Here is a tiny trained network, its code and every weight. The questions are about switching its units off for an input and a class, where a switched-off unit gives its printed mean instead of its output.

import numpy as np


def w(rows, s, z=0):
    codes = np.array(rows[::2]) - 128.0
    scale = np.full(codes.shape[1], s)
    scale[-1] = z or s
    return codes * scale


def f(y):
    return np.maximum(y, 0)


def log_softmax(a):
    a = a - a.max(-1, keepdims=True)
    return a - np.log(np.exp(a).sum(-1, keepdims=True))


def net(x, mask):
    res = np.array(x, float).reshape(1, 7) / 4 @ E
    y = f(res @ A[0][:, :-1].T + A[0][:, -1])
    res = res + np.where(mask, y, B[0][:, -1]) @ B[0][:, :-1]
    return log_softmax(res[-1] @ U[:, :-1].T + U[:, -1])


A, B = {}, {}
E = w([
[130,128,132],'x0',
[128,131,131],'x1',
[155,165,230],'x2',
[127,130,129],'x3',
[1,86,167],'x4',
[128,127,128],'x5',
[174,21,148],'x6',
],0.0052)
A[0] = w([
[168,143,107,71],'neuron 1',
[125,173,184,113],'neuron 2',
[165,2,162,90],'neuron 3',
[168,41,116,90],'neuron 4',
[158,123,209,113],'neuron 5',
[67,173,135,125],'neuron 6',
[126,123,147,253],'neuron 7',
[62,102,157,102],'neuron 8',
[95,219,98,78],'neuron 9',
[28,94,161,91],'neuron 10',
[116,120,76,92],'neuron 11',
[89,112,134,100],'neuron 12',
[138,97,138,96],'neuron 13',
[165,136,103,198],'neuron 14',
[80,110,143,107],'neuron 15',
[113,82,6,93],'neuron 16',
[59,99,153,78],'neuron 17',
[110,95,35,142],'neuron 18',
[113,163,131,100],'neuron 19',
[117,123,126,237],'neuron 20',
[108,174,100,97],'neuron 21',
[124,124,143,255],'neuron 22',
[179,154,85,162],'neuron 23',
[97,180,111,79],'neuron 24',
[217,150,85,75],'neuron 25',
[146,143,224,85],'neuron 26',
],0.0093,0.0042)
B[0] = w([
[183,94,149,147],'neuron 1',
[102,195,155,167],'neuron 2',
[140,232,5,209],'neuron 3',
[138,178,41,185],'neuron 4',
[112,212,189,177],'neuron 5',
[149,113,38,175],'neuron 6',
[12,65,111,251],'neuron 7',
[213,88,151,176],'neuron 8',
[163,184,21,172],'neuron 9',
[250,56,169,197],'neuron 10',
[122,173,171,150],'neuron 11',
[175,108,148,149],'neuron 12',
[142,156,104,139],'neuron 13',
[111,46,138,216],'neuron 14',
[186,94,149,160],'neuron 15',
[110,237,238,207],'neuron 16',
[225,104,153,168],'neuron 17',
[85,192,206,208],'neuron 18',
[132,158,98,141],'neuron 19',
[55,61,94,236],'neuron 20',
[137,157,72,152],'neuron 21',
[28,66,102,253],'neuron 22',
[153,54,138,212],'neuron 23',
[149,166,64,149],'neuron 24',
[228,49,175,197],'neuron 25',
[138,222,207,174],'neuron 26',
],0.018,0.0042)
U = w([
[255,44,164,82],'0',
[61,81,115,253],'1',
[64,77,112,226],'2',
[151,193,4,35],'3',
[93,215,238,54],'4',
[71,74,125,92],'5',
],0.0072,0.0026)

Each question gives the input, the list of numbers given to net, and the class t.
The units are the neurons (one row each of A and B). Each row of codes is followed by its name. A weight is (code - 128) times the scale printed after its matrix; where a second scale follows, it is the last column's (A, B and U).
mask holds one flag per neuron, in row order. A switched-off neuron (its flag False) gives its mean, the last column of its row in B, instead of its output. The means were averaged over made-up inputs and are rounded, as every weight is.
A unit's drop is (log p(t) with every unit on - log p(t) with that unit switched off) / (log p(t) with every unit on - log p(t) with every unit switched off).
The circuit of an input: a set's keep is (log p(t) with only the set's units on - log p(t) with every unit switched off) / (log p(t) with every unit on - log p(t) with every unit switched off). Starting from the 12 units with the biggest drops (on a tie, the unit counted first), units are removed one at a time, each time the one whose removal leaves the highest keep (on an exact tie, the one counted first), for as long as the keep stays at least 0.8.
units of the circuit, in order: the units of the circuit, biggest drop first
most important unit: the unit with the biggest drop
k most important neurons: the k neurons with the biggest drops, biggest first
drop of u: that unit's drop, to one decimal
input [1,-8,8,-8,4,2,4], class 4: most important unit => neuron 26
input [-1,2,6,-7,3,-6,-7], class 3: units of the circuit, in order => (neuron 9; neuron 6)
input [-3,8,5,3,3,5,8], class 3: 2 most important neurons => (neuron 3; neuron 4)
input [0,-7,8,-3,-1,7,-2], class 4: 2 most important neurons => (neuron 26; neuron 5)
input [-4,-3,-8,-8,-7,0,0], class 4: 3 most important neurons => (neuron 16; neuron 18; neuron 10)
input [6,1,7,-7,-5,2,5], class 4: 2 most important neurons => (neuron 5; neuron 26)
input [3,-1,-6,-4,-7,4,0], class 0: 2 most important neurons => (neuron 25; neuron 23)
input [5,8,7,6,8,2,7], class 0: 3 most important neurons => (neuron 10; neuron 8; neuron 17)
input [7,6,-8,-1,6,4,2], class 4: 2 most important neurons => (neuron 16; neuron 18)
input [-3,4,-4,-2,-3,-2,6], class 3: drop of neuron 4 => 0.7
input [4,6,-2,-1,8,-2,-2], class 0: drop of neuron 10 => 0.2
input [7,2,3,0,-5,-5,8], class 3: drop of neuron 16 => 0.0
